Here is a tiny trained network, its code and every weight. The questions are about switching its units off for an input and a class, where a switched-off unit gives its printed mean instead of its output.

import numpy as np


def w(rows, s, z=0):
    codes = np.array(rows[::2]) - 128.0
    scale = np.full(codes.shape[1], s)
    scale[-1] = z or s
    return codes * scale


def norm(h):
    return h / np.sqrt((h * h).mean(-1, keepdims=True) + 1e-5)


def f(y):
    return y / 2 * (1 + np.tanh(0.7978845608 * (y + 0.044715 * y**3)))


def log_softmax(a):
    a = a - a.max(-1, keepdims=True)
    return a - np.log(np.exp(a).sum(-1, keepdims=True))


def net(x, mask):
    res = np.array(x, float).reshape(1, 7) / 4 @ E
    u = 0
    for l in range(2):
        y = f(norm(res) @ A[l][:, :-1].T + A[l][:, -1])
        res = res + np.where(mask[u : u + 11], y, B[l][:, -1]) @ B[l][:, :-1]
        u += 11
    return log_softmax(norm(res)[-1] @ U[:, :-1].T + U[:, -1])


A, B = {}, {}
E = w([
[127,94,159,100],'x0',
[139,125,194,184],'x1',
[98,167,125,205],'x2',
[197,53,53,170],'x3',
[139,99,209,24],'x4',
[63,35,196,203],'x5',
[24,115,102,3],'x6',
],0.0028)
A[0] = w([
[127,186,1,134,48],'0.n0',
[133,179,27,134,82],'0.n1',
[119,199,162,201,2],'0.n2',
[210,128,156,114,47],'0.n3',
[209,135,188,129,197],'0.n4',
[176,80,54,128,122],'0.n5',
[101,171,129,164,48],'0.n6',
[120,164,49,150,77],'0.n7',
[142,113,117,165,186],'0.n8',
[61,42,139,179,29],'0.n9',
[81,138,97,53,156],'0.n10',
],0.0095,0.0038)
B[0] = w([
[246,172,231,255,234],'0.n0',
[215,148,250,232,216],'0.n1',
[33,220,2,154,158],'0.n2',
[220,51,100,52,145],'0.n3',
[133,97,28,78,243],'0.n4',
[154,100,105,231,212],'0.n5',
[138,144,66,131,121],'0.n6',
[224,155,189,162,177],'0.n7',
[135,106,103,70,197],'0.n8',
[35,3,213,199,209],'0.n9',
[122,195,200,136,251],'0.n10',
],0.0067,0.003)
A[1] = w([
[66,183,191,22,7],'1.n0',
[124,147,70,148,75],'1.n1',
[29,15,189,160,4],'1.n2',
[225,77,65,94,84],'1.n3',
[95,56,179,206,52],'1.n4',
[81,248,1,222,15],'1.n5',
[161,193,59,157,79],'1.n6',
[157,115,196,173,96],'1.n7',
[131,240,141,66,26],'1.n8',
[73,184,212,209,192],'1.n9',
[170,220,138,180,35],'1.n10',
],0.0066,0.0033)
B[1] = w([
[151,218,179,52,165],'1.n0',
[63,180,106,141,113],'1.n1',
[9,75,184,201,203],'1.n2',
[167,58,19,76,162],'1.n3',
[90,60,120,123,177],'1.n4',
[1,251,63,153,152],'1.n5',
[31,126,101,119,135],'1.n6',
[183,129,90,171,164],'1.n7',
[65,44,199,67,137],'1.n8',
[195,112,73,60,254],'1.n9',
[88,151,134,218,154],'1.n10',
],0.0069,0.0041)
U = w([
[242,221,201,239,231],'0',
[243,27,26,7,16],'1',
[129,207,254,2,161],'2',
[24,19,196,185,204],'3',
[30,234,59,207,104],'4',
[218,21,24,219,3],'5',
],0.0092,0.0035)

Each question gives the input, the list of numbers given to net, and the class t.
The units are the neurons (one row each of A and B). Each row of codes is followed by its name. A weight is (code - 128) times the scale printed after its matrix; where a second scale follows, it is the last column's (A, B and U).
mask holds one flag per neuron, layer by layer. A switched-off neuron (its flag False) gives its mean, the last column of its row in B, instead of its output. The means were averaged over made-up inputs and are rounded, as every weight is.
A unit's drop is (log p(t) with every unit on - log p(t) with that unit switched off) / (log p(t) with every unit on - log p(t) with every unit switched off).
The circuit of an input: a set's keep is (log p(t) with only the set's units on - log p(t) with every unit switched off) / (log p(t) with every unit on - log p(t) with every unit switched off). Starting from the 12 units with the biggest drops (on a tie, the unit counted first), units are removed one at a time, each time the one whose removal leaves the highest keep (on an exact tie, the one counted first), for as long as the keep stays at least 0.8.
circuit, biggest first: the units of the circuit, biggest drop first
unit that matters most: the unit with the biggest drop
k most important neurons: the k neurons with the biggest drops, biggest first
k most important neurons of layer l: the k neurons of layer l with the biggest drops, biggest first
drop of u: that unit's drop, to one decimal
input [-7,8,7,-7,-8,7,3], class 4: circuit, biggest first : (0.n2, 1.n5)
input [0,-2,6,-4,0,-2,0], class 4: circuit, biggest first : (0.n2)
input [-7,2,0,-2,1,1,-6], class 4: circuit, biggest first : (0.n2, 1.n5)
input [-2,0,-4,3,7,3,2], class 2: 3 most important neurons of layer 0 : (0.n9, 0.n5, 0.n10)
input [-1,-1,-7,4,3,3,7], class 2: 2 most important neurons of layer 0 : (0.n10, 0.n9)
input [6,8,3,-7,4,-5,-7], class 1: circuit, biggest first : (0.n4, 0.n0)
input [7,-8,-7,4,-7,-8,-5], class 0: 2 most important neurons : (0.n0, 0.n1)
input [4,7,5,-3,-3,-2,5], class 4: 3 most important neurons : (0.n2, 1.n5, 0.n6)
input [3,6,-7,1,-7,6,-6], class 3: 2 most important neurons of layer 1 : (1.n2, 1.n9)
input [-6,2,6,2,6,2,8], class 2: 2 most important neurons : (0.n10, 1.n0)
input [5,8,5,-7,7,-7,-7], class 1: 2 most important neurons : (0.n4, 0.n3)
input [-8,5,0,-1,1,-3,5], class 2: 3 most important neurons of layer 0 : (0.n5, 0.n10, 0.n9)
input [0,7,8,8,6,4,-3], class 3: 2 most important neurons of layer 0 : (0.n9, 0.n0)
input [4,-1,5,-3,2,-1,-4], class 4: circuit, biggest first : (0.n2)
input [3,4,-5,7,-8,5,0], class 3: circuit, biggest first : (0.n9, 1.n2)
input [6,3,-1,6,0,1,1], class 3: 3 most important neurons of layer 0 : (0.n9, 0.n0, 0.n7)
input [0,2,8,-3,6,4,8], class 2: 2 most important neurons of layer 1 : (1.n0, 1.n9)
input [2,6,1,-3,2,-4,-2], class 1: 2 most important neurons : (0.n3, 0.n4)
input [-8,4,1,-6,-7,1,-8], class 4: drop of 0.n0 : 0.0
input [1,-4,-8,7,-2,-3,8], class 0: unit that matters most : 0.n10
input [1,6,4,4,0,1,2], class 3: drop of 0.n9 : 0.1
input [-1,6,-7,2,-1,-5,6], class 2: drop of 1.n8 : 0.2
input [-4,8,-6,-5,-8,4,-3], class 4: drop of 0.n2 : 0.3
